Below is a small trained network, with its code and all its weights. Each question gives an input and a class and asks what happens when units are switched off, that is, made to give their printed mean instead of their output.

import numpy as np


def w(rows, s, z=0):
    codes = np.array(rows[::2]) - 128.0
    scale = np.full(codes.shape[1], s)
    scale[-1] = z or s
    return codes * scale


def f(y):
    return np.maximum(y, 0)


def log_softmax(a):
    a = a - a.max(-1, keepdims=True)
    return a - np.log(np.exp(a).sum(-1, keepdims=True))


def net(x, mask):
    res = np.array(x, float).reshape(1, 4) / 4 @ E
    y = f(res @ A[0][:, :-1].T + A[0][:, -1])
    res = res + np.where(mask, y, B[0][:, -1]) @ B[0][:, :-1]
    return log_softmax(res[-1] @ U[:, :-1].T + U[:, -1])


A, B = {}, {}
E = w([
[129,43,63,48],'x0',
[153,176,116,30],'x1',
[23,142,127,90],'x2',
[158,131,254,98],'x3',
],0.0081)
A[0] = w([
[78,151,200,153,149],'n1',
[57,181,62,135,116],'n2',
[58,106,147,90,127],'n3',
[85,166,80,118,123],'n4',
[116,118,67,100,203],'n5',
[177,99,124,137,162],'n6',
[86,112,103,41,234],'n7',
[185,119,178,130,150],'n8',
[91,134,100,183,143],'n9',
[75,156,191,151,146],'n10',
[175,134,107,140,150],'n11',
[77,188,170,161,158],'n12',
[77,142,196,152,152],'n13',
[163,170,194,135,253],'n14',
[120,105,98,68,149],'n15',
[205,111,176,122,146],'n16',
[74,116,123,53,223],'n17',
[77,151,188,149,146],'n18',
[93,136,181,134,113],'n19',
[69,2,76,175,115],'n20',
[95,62,78,183,164],'n21',
[162,92,128,168,197],'n22',
[79,197,112,195,206],'n23',
],0.011,0.004)
B[0] = w([
[119,224,146,199,201],'n1',
[145,40,107,62,199],'n2',
[205,165,110,169,193],'n3',
[185,54,123,71,177],'n4',
[161,145,33,139,210],'n5',
[106,106,171,169,182],'n6',
[253,118,96,59,254],'n7',
[113,45,247,119,201],'n8',
[144,84,74,125,184],'n9',
[134,194,127,169,196],'n10',
[138,153,147,184,169],'n11',
[176,187,108,170,199],'n12',
[112,215,149,217,198],'n13',
[93,154,225,190,241],'n14',
[174,125,83,118,201],'n15',
[130,83,205,110,212],'n16',
[253,155,105,113,240],'n17',
[133,226,135,183,192],'n18',
[157,224,150,168,170],'n19',
[74,109,80,157,246],'n20',
[95,64,69,154,222],'n21',
[111,110,142,176,199],'n22',
[198,124,62,109,216],'n23',
],0.0075,0.0073)
U = w([
[74,166,126,71,2],'0',
[7,85,83,159,107],'1',
[153,74,180,34,100],'2',
[151,254,159,169,194],'3',
[68,117,135,78,20],'4',
[202,99,65,98,176],'5',
[53,66,227,158,161],'6',
],0.0098,0.0028)

Each question gives the input, the list of numbers given to net, and the class t.
The units are the neurons (one row each of A and B). Each row of codes is followed by its name. A weight is (code - 128) times the scale printed after its matrix; where a second scale follows, it is the last column's (A, B and U).
mask holds one flag per neuron, in row order. A switched-off neuron (its flag False) gives its mean, the last column of its row in B, instead of its output. The means were averaged over made-up inputs and are rounded, as every weight is.
A unit's drop is (log p(t) with every unit on - log p(t) with that unit switched off) / (log p(t) with every unit on - log p(t) with every unit switched off).
The circuit of an input: a set's keep is (log p(t) with only the set's units on - log p(t) with every unit switched off) / (log p(t) with every unit on - log p(t) with every unit switched off). Starting from the 12 units with the biggest drops (on a tie, the unit counted first), units are removed one at a time, each time the one whose removal leaves the highest keep (on an exact tie, the one counted first), for as long as the keep stays at least 0.8.
circuit, biggest first: the units of the circuit, biggest drop first
top k neurons: the k neurons with the biggest drops, biggest first
drop of u: that unit's drop, to one decimal
input [-8,-4,-4,-8], class 5: circuit, biggest first : (n23 n9)
input [8,-5,-1,-5], class 1: circuit, biggest first : (n20)
input [-3,-2,3,-6], class 5: circuit, biggest first : (n23 n2)
input [5,-5,0,-3], class 1: circuit, biggest first : (n20 n21)
input [-1,-7,6,-8], class 5: top 3 neurons : (n23 n4 n2)
input [1,6,8,3], class 5: top 3 neurons : (n7 n17 n4)
input [-6,-8,5,-6], class 1: top 2 neurons : (n21 n7)
input [7,0,-4,2], class 2: drop of n3 : 0.2
input [0,6,4,1], class 5: drop of n17 : 0.1
input [0,-2,-4,-4], class 1: drop of n17 : 0.2
